Look-ups in named tables: a row name and a column name give one cell, copied from the table.

mebiza:
	zev	leluf	tamo	tam	dumav
zafo	132	111	68	100	175
gude	231	189	109	117	79
kepek	102	91	113	129	136
legi	154	86	133	118	122
givipov	137	94	141	142	164
mobug	149	107	169	143	120
mepuros	125	154	130	106	207
telokup	59	79	191	157	144
defu	81	83	128	107	131
ravilom	152	162	169	180	118
dizo	79	122	148	96	155

defu, tam: 107
ravilom, dumav: 118
gude, tamo: 109
zafo, leluf: 111
mobug, zev: 149
kepek, zev: 102
defu, dumav: 131
givipov, leluf: 94
telokup, tamo: 191
givipov, tam: 142
kepek, leluf: 91
gude, dumav: 79
givipov, zev: 137
legi, dumav: 122
ravilom, leluf: 162
gude, leluf: 189

kan:
	fiva	fod	dofupe	tuf	fune	zilegi	reri
fep	39	64	42	59	39	44	67
mav	45	46	42	26	46	48	7
pumu	44	51	37	73	51	70	35
led	26	47	53	39	64	22	85
ruf	45	58	43	54	40	33	15
gabo	65	48	29	33	36	40	25
veb	1	43	61	40	34	52	30
mol	51	39	37	33	49	48	57
miga	48	32	42	58	68	59	67
mos	52	44	59	56	17	63	1
bavo	86	42	62	62	62	34	57

ruf, fod: 58
fep, tuf: 59
gabo, fiva: 65
gabo, fod: 48
ruf, fune: 40
mol, zilegi: 48
veb, zilegi: 52
veb, fod: 43
mav, dofupe: 42
mol, fune: 49

feb =
|  | fuzepi | mesopan | bugaz | dasuti | dib | volokef | kab | ser | filedi | godomit |
|---|---|---|---|---|---|---|---|---|---|---|
| kupate | 46 | 49 | 47 | 47 | 54 | 154 | 163 | 54 | 45 | 44 |
| bitifuz | 46 | 46 | 87 | 203 | 85 | 48 | 48 | 43 | 48 | 47 |
| dud | 48 | 53 | 166 | 150 | 53 | 49 | 47 | 46 | 47 | 46 |
| misuge | 47 | 58 | 178 | 140 | 50 | 48 | 49 | 48 | 45 | 43 |

dasuti of bitifuz = 203
volokef of misuge = 48
godomit of kupate = 44
filedi of dud = 47
ser of misuge = 48
kab of bitifuz = 48
bugaz of misuge = 178
filedi of bitifuz = 48
mesopan of dud = 53
mesopan of kupate = 49
dib of bitifuz = 85
kab of kupate = 163
dib of kupate = 54
volokef of kupate = 154
fuzepi of dud = 48
fuzepi of bitifuz = 46
dib of dud = 53
filedi of misuge = 45

Table pofek
|  | balu | pemeze | kibodug | dav | daful | basa | rim | porof |
|---|---|---|---|---|---|---|---|---|
| kab | 0.4 | 0.7 | -0.6 | 0.3 | -0.5 | -0.1 | -0.3 | 0.5 |
| sezu | 0.1 | -0.3 | 0.5 | 0.2 | 0.1 | 0.4 | 0.0 | 0.2 |
| rik | 0.0 | -0.3 | 0.8 | 0.0 | 0.9 | 0.3 | 0.8 | -0.3 |
| bol | 0.1 | 0.3 | 0.1 | -0.1 | 0.6 | -0.1 | 0.6 | -0.3 |
| zaru | 0.0 | -0.4 | 0.8 | 0.1 | 0.6 | 0.5 | 0.4 | 0.0 |
| fugutal | 0.4 | 0.6 | -0.4 | 0.4 | -0.5 | 0.1 | -0.4 | 0.7 |
| rubenal | 0.0 | 0.0 | 0.4 | -0.1 | 0.8 | 0.0 | 0.8 | -0.3 |

What is the porof of bol in pofek? -0.3
What is the kibodug of rubenal in pofek? 0.4
What is the rim of rubenal in pofek? 0.8
What is the daful of fugutal in pofek? -0.5
What is the kibodug of rik in pofek? 0.8
What is the daful of bol in pofek? 0.6
What is the dav of rik in pofek? 0.0
What is the basa of fugutal in pofek? 0.1
What is the pemeze of zaru in pofek? -0.4
What is the daful of kab in pofek? -0.5

vafizu:
cols = nud, zev, zurareb
famerub: [61.8, 75.0, 36.9]
bel: [87.5, 65.4, 25.2]
namav: [68.1, 24.7, 38.4]
kofa: [86.8, 81.6, 27.2]
lupid: [36.4, 58.7, 90.9]

zurareb of famerub: 36.9
zurareb of kofa: 27.2
zurareb of lupid: 90.9
nud of kofa: 86.8
nud of famerub: 61.8
zev of namav: 24.7
zev of famerub: 75.0
zev of bel: 65.4
nud of namav: 68.1
nud of lupid: 36.4
nud of bel: 87.5
zurareb of namav: 38.4
zurareb of bel: 25.2
zev of lupid: 58.7

namasuf:
	mudos	gova	difo	lumisu	vul	riteg	kesuv	lepegi
benute	0.95	0.87	0.21	0.35	0.80	0.87	0.34	0.30
dol	0.20	0.29	0.42	0.90	0.62	0.40	0.88	0.19
viv	0.29	0.86	0.86	0.18	0.14	0.30	0.29	0.91
pumupiz	0.80	0.24	0.37	0.71	0.98	0.94	0.82	0.33
tik	0.97	0.93	0.26	0.36	0.72	0.85	0.45	0.44
vatidav	0.34	0.16	0.38	0.80	0.73	0.53	0.84	0.24
zed	0.89	0.92	0.56	0.27	0.59	0.80	0.31	0.81
dud	0.88	0.97	0.68	0.35	0.41	0.64	0.17	0.90
zun	0.86	0.98	0.23	0.19	0.94	0.81	0.40	0.31
tus	0.27	0.94	0.78	0.28	0.35	0.24	0.30	0.88
kevu	0.40	0.97	0.86	0.29	0.25	0.12	0.32	0.93

lumisu of zun = 0.19
kesuv of vatidav = 0.84
gova of viv = 0.86
riteg of zed = 0.80
lumisu of pumupiz = 0.71
riteg of kevu = 0.12
vul of dud = 0.41
kesuv of kevu = 0.32
kesuv of tus = 0.30
difo of zun = 0.23
riteg of benute = 0.87
lepegi of tus = 0.88
gova of tus = 0.94
vul of benute = 0.80
riteg of zun = 0.81
Row with the largest gova: zun

